Below are the code and all the weights of a small trained network. Each question names an input and a class and asks about switching units off, where a switched-off unit gives its printed mean instead of its output.

import numpy as np


def w(rows, s, z=0):
    codes = np.array(rows[::2]) - 128.0
    scale = np.full(codes.shape[1], s)
    scale[-1] = z or s
    return codes * scale


def f(y):
    return np.maximum(y, 0)


def log_softmax(a):
    a = a - a.max(-1, keepdims=True)
    return a - np.log(np.exp(a).sum(-1, keepdims=True))


def net(x, mask):
    res = np.array(x, float).reshape(1, 4) / 4 @ E
    y = f(res @ A[0][:, :-1].T + A[0][:, -1])
    res = res + np.where(mask, y, B[0][:, -1]) @ B[0][:, :-1]
    return log_softmax(res[-1] @ U[:, :-1].T + U[:, -1])


A, B = {}, {}
E = w([
[78,81,182,183,48],'x0',
[120,148,239,249,234],'x1',
[179,2,144,109,138],'x2',
[223,137,14,175,150],'x3',
],0.0086)
A[0] = w([
[146,130,126,156,204,146],'n0',
[142,121,80,97,123,126],'n1',
[147,108,146,86,27,122],'n2',
[166,166,84,69,123,117],'n3',
[156,91,88,108,156,139],'n4',
[145,172,200,175,159,73],'n5',
[125,130,202,175,97,4],'n6',
[172,83,107,161,148,164],'n7',
[140,182,73,123,116,19],'n8',
[127,110,125,159,206,122],'n9',
[62,104,152,125,146,154],'n10',
[109,86,116,107,8,174],'n11',
[81,85,160,220,113,99],'n12',
[146,167,125,184,197,137],'n13',
],0.014,0.0036)
B[0] = w([
[161,129,68,221,96,198],'n0',
[167,110,156,63,130,199],'n1',
[126,232,6,141,53,221],'n2',
[77,185,104,24,165,224],'n3',
[191,74,150,125,176,192],'n4',
[101,157,165,202,49,225],'n5',
[60,128,197,86,158,194],'n6',
[191,127,69,199,101,186],'n7',
[72,169,52,83,184,189],'n8',
[195,128,120,159,75,191],'n9',
[76,131,190,118,83,194],'n10',
[105,197,2,142,65,251],'n11',
[86,151,140,44,87,217],'n12',
[193,182,31,191,41,220],'n13',
],0.0084,0.011)
U = w([
[146,202,32,230,65,201],'0',
[83,172,55,1,126,98],'1',
[61,74,198,130,131,6],'2',
[227,62,98,161,171,97],'3',
],0.0099,0.002)

Each question gives the input, the list of numbers given to net, and the class t.
The units are the neurons (one row each of A and B). Each row of codes is followed by its name. A weight is (code - 128) times the scale printed after its matrix; where a second scale follows, it is the last column's (A, B and U).
mask holds one flag per neuron, in row order. A switched-off neuron (its flag False) gives its mean, the last column of its row in B, instead of its output. The means were averaged over made-up inputs and are rounded, as every weight is.
A unit's drop is (log p(t) with every unit on - log p(t) with that unit switched off) / (log p(t) with every unit on - log p(t) with every unit switched off).
The circuit of an input: a set's keep is (log p(t) with only the set's units on - log p(t) with every unit switched off) / (log p(t) with every unit on - log p(t) with every unit switched off). Starting from the 12 units with the biggest drops (on a tie, the unit counted first), units are removed one at a time, each time the one whose removal leaves the highest keep (on an exact tie, the one counted first), for as long as the keep stays at least 0.8.
units of the circuit, in order: the units of the circuit, biggest drop first
top k neurons: the k neurons with the biggest drops, biggest first
drop when u is switched off: that unit's drop, to one decimal
input [-5,0,6,7], class 3: units of the circuit, in order	(n4 n11)
input [4,-8,-5,2], class 1: units of the circuit, in order	(n3)
input [-1,1,-1,-3], class 2: units of the circuit, in order	(n11 n2 n13)
input [-2,1,4,-3], class 2: units of the circuit, in order	(n11 n2)
input [8,0,2,1], class 1: units of the circuit, in order	(n12 n13)
input [-2,3,7,2], class 3: top 4 neurons	(n11 n2 n4 n5)
input [8,-2,3,-8], class 1: top 2 neurons	(n12 n6)
input [-8,-3,3,7], class 3: top 2 neurons	(n4 n7)
input [-1,0,-2,-4], class 2: drop when n13 is switched off	0.2
input [3,1,-3,-6], class 2: drop when n13 is switched off	0.1
input [0,-8,2,6], class 1: drop when n3 is switched off	0.1
